Each row has a name. Each piece below is followed by the name of the row it came from, unless a question asks for something else. Each question is about the rows just above it.

q_347: [116  93 133 109 188  88 129 116]
q_337: [133 163  44 126 125 144 110 134]
q_253: [122  68 115 108 110 171 127 116]
q_549: [151 146 150 146 154 147  79 116]
Which entry of q_253 is missing from [115 127 110 108  68 116 171]? | [122]
Which entry of q_347 is missing from [ 93 116 116 188 109  88 133]? | [129]
q_337 without one entry, shuffled: [134 110 126  44 144 125 163]. Gone: | [133]
Shuffled q_549 with one entry gone: [151 154 116  79 147 146 146], missing | [150]
q_253 without one entry, shuffled: [122 115  68 171 116 127 108]. Gone: | [110]
Shuffled q_549 with one entry gone: [151 116 146 150 147 146  79], missing | [154]
[110 171] | q_253

q_491: [110  90 110 103 109 149 115]
q_599: [128  70 136 118 104 125 130]
q_168: [121 169 111 110 128 141 115]
q_869: [124 120 124 118 104 135 122]
q_813: [139 140 118 151 170 115 141]
q_57: [144  48 153 127  98 109 146]
q_275: [138 140 170 151 115 118 139]
q_968: [140 170 138 151 165 112 137]
q_295: [145 164 138 155 168 108 140]
[124 120] is in which row? | q_869
[140 170 138 151] | q_968
Which entry of q_275 is missing from [138 151 115 118 139 170]? | [140]
Shuffled q_168 with one entry gone: [110 128 115 121 141 169], missing | [111]
Where do [140 170 151 115 118] appear? | q_275
q_491 without one entry, shuffled: [115 103 110 110  90 149]. Gone: | [109]

q_745: [117 137 135 123 121 140 118 128 121 140 123 118 128 132 124 131 134 127
 126 134 134 132 121 132 132 110 133 129 135 144 117 155 109 148]
q_935: [117 137 162 103 113 136 113 146 120 171  99  90 115 135 123 118 167 110
 146 127 118 102 111 116 157 110 158 141 134 129 100 180  87 138]
q_806: [111 116 160 110 158 133 110 135 137 154 115 103 122 128 136 115 160 114
 137 131 121 106 111 121 155 110 147 132 139 112 102 186 108 131]
q_755: [130 137 157 107 126 142 115 127 123 161 114  96 123 140 117 123 165 121
 141 130 105 109 125 135 142 110 145 139 136 112 112 169 100 153]
q_364: [117 137 197  97 134 136 117 143 103 153  80  89 105 150 104 138 163 104
 165 123 104 108 130  96 150 110 171 156 131 121 108 141  64 138]
q_970: [106 135 170 107 120 133 112 139 122 155  94  93 110 139 122 124 168 106
 154 125 106 101 131 106 158 110 164 146 136 104 102 168  85 129]
q_895: [110 137 163 107 120 145 116 131 112 161 108  96 116 138 127 120 159 110
 139 133 120 114 122 126 153 110 157 143 133 127  99 175  90 155]
q_584: [113 137 136 110 115 135 125 144 119 164 120 107 122 126 134 113 147 120
 130 132 132 115 113 131 146 110 141 135 125 147 110 190 113 138]
q_691: [126 137 186 102 126 136 108 138 117 155  88  88 112 148 106 135 169 108
 162 125 100 105 136 103 151 110 164 148 139 111 106 146  71 142]
Which row holds [134 113 147 120 130 132]? | q_584
[134 136 117 143 103 153] | q_364
[106 135 169] | q_691
Where do [111 116 157 110 158] appear? | q_935

q_963: [132 117 143 143 129  99 172 130 114  76 166 140]
q_11: [154 144 114 107  99 172 197 124 103 142 131  86]
q_792: [154 134 114  77 133 158 131 164 140  68 136  69]
Shuffled q_792 with one entry gone: [ 69  68 136 140 158 154  77 134 131 164 114], missing | [133]
[154 144 114 107  99 172 197 124 103 142] is in which row? | q_11
q_963 without one entry, shuffled: [140  99 143 172 143  76 132 129 114 166 117]. Gone: | [130]
Which entry of q_11 is missing from [124 144 131 154 103 107 172  86 142 197  99]? | [114]
[154 134 114  77 133] | q_792
q_792 without one entry, shuffled: [134 133 158 164 136  77 131 114 154 140  68]. Gone: | [69]
The row with [129  99 172] is | q_963

q_588: [149  90 149 210 125 113 112 123 198 137 128 122 116 174 157  90 104 130
 102 106]
q_45: [130 141 127  91 152 140 133  92 127 100 130 148 132 123 146 101 112 132
  94 156]
q_356: [135 151 135  64 121 136 145 132  82 152  93 135 141 128 172 141 155 111
  91 132]
q_581: [129 141 108 207 113 151 159 126 174 112 131 114 148 108 123 138 157 119
 209 133]
q_84: [144 119 105 213 169 112 138 167  91  90 190 154 128  98 157 119 130 204
 132 135]
q_510: [155 119 130 204 129 109 122 158 168 124 143 118 128 154 146 101 127 141
  59 107]
[155 119 130 204 129 109 122 158 168 124 143 118 128 154 146 101 127 141
  59 107] | q_510
The row with [157 119 130 204] is | q_84
[204 129 109 122 158] | q_510
q_84 without one entry, shuffled: [190 154  90 105 132 130 169 138 157 128 119 204 167 144 213 119  98 112
 135]. Gone: | [91]
[143 118 128 154 146 101 127 141  59] | q_510
[114 148 108 123 138] | q_581
Which entry of q_84 is missing from [119 154 112  91 132 213 169 119 204 190 135 144 138 105 157 167  90  98
 128]? | [130]

q_682: [161  68 160 151 126 134 105 119 134  79]
q_12: [204 109 181 145  62 100  91  93  89  61]
q_761: [137 122 127 102 142 130 143 150 134 111]
q_655: [ 79  90 114 130 132 129 126 117 128 150]
q_505: [113 195 134  84 120  90 183 141 108 157]
q_814: [133  81  90 106 134 184 155 198 184 109]
q_664: [137 122 127 102 142 130 143 130 134 111]
q_30: [178 145 114 130 132 129 126 117 128 150]
q_136: [133  81  90 106 134 184 118 198 184 109]
q_12 without one entry, shuffled: [ 93 204  62  89 181 100 145 109  91]. Gone: | [61]
[184 155 198 184 109] | q_814
Which row holds [181 145]? | q_12
Which row holds [133  81  90 106 134 184 155 198 184 109]? | q_814

